a =
array([[-0.35, -0.35, -0.35,  0.35,  0.27,  0.38, -0.20,  0.20,  0.35,
         0.35, -0.35],
       [-0.37, -0.38, -0.38,  0.38,  0.53,  0.38, -0.57,  0.56,  0.45,
         0.45, -0.44],
       [ 0.37,  0.37,  0.37, -0.37, -0.27, -0.09,  0.32, -0.31, -0.19,
        -0.19,  0.18],
       [-0.40, -0.41, -0.41,  0.40,  0.52,  0.37, -0.55,  0.54,  0.28,
         0.28, -0.29],
       [ 0.43,  0.44,  0.44, -0.43, -0.40, -0.38,  0.40, -0.39, -0.42,
        -0.42,  0.42],
       [ 0.41,  0.42,  0.42, -0.42, -0.28, -0.37,  0.22, -0.23, -0.45,
        -0.45,  0.45],
       [-0.37, -0.38, -0.38,  0.37,  0.31,  0.31, -0.29,  0.29,  0.45,
         0.45, -0.45],
       [-0.34, -0.34, -0.34,  0.34,  0.35,  0.36, -0.33,  0.33,  0.35,
         0.35, -0.36]])
a[0,0]	-0.35
a[6,8]	0.45
a[0,6]	-0.20
a[:, 3]	[0.35, 0.38, -0.37, 0.40, -0.43, -0.42, 0.37, 0.34]
a[6]	[-0.37, -0.38, -0.38, 0.37, 0.31, 0.31, -0.29, 0.29, 0.45, 0.45, -0.45]
a[:, 9]	[0.35, 0.45, -0.19, 0.28, -0.42, -0.45, 0.45, 0.35]
a[1]	[-0.37, -0.38, -0.38, 0.38, 0.53, 0.38, -0.57, 0.56, 0.45, 0.45, -0.44]
a[0,7]	0.20
a[4]	[0.43, 0.44, 0.44, -0.43, -0.40, -0.38, 0.40, -0.39, -0.42, -0.42, 0.42]
a[7,8]	0.35
a[4,8]	-0.42
a[7,4]	0.35
a[5,8]	-0.45
a[:, 7]	[0.20, 0.56, -0.31, 0.54, -0.39, -0.23, 0.29, 0.33]
a[:, 10]	[-0.35, -0.44, 0.18, -0.29, 0.42, 0.45, -0.45, -0.36]
a[3,8]	0.28
a[3]	[-0.40, -0.41, -0.41, 0.40, 0.52, 0.37, -0.55, 0.54, 0.28, 0.28, -0.29]
a[6,10]	-0.45
a[7,3]	0.34
a[:, 4]	[0.27, 0.53, -0.27, 0.52, -0.40, -0.28, 0.31, 0.35]
a[5,9]	-0.45
a[4,4]	-0.40
a[3,7]	0.54
a[0]	[-0.35, -0.35, -0.35, 0.35, 0.27, 0.38, -0.20, 0.20, 0.35, 0.35, -0.35]
a[:, 1]	[-0.35, -0.38, 0.37, -0.41, 0.44, 0.42, -0.38, -0.34]
a[5,4]	-0.28
a[:, 6]	[-0.20, -0.57, 0.32, -0.55, 0.40, 0.22, -0.29, -0.33]
a[3,9]	0.28
a[2]	[0.37, 0.37, 0.37, -0.37, -0.27, -0.09, 0.32, -0.31, -0.19, -0.19, 0.18]
a[3,6]	-0.55
a[3,5]	0.37
a[3,2]	-0.41
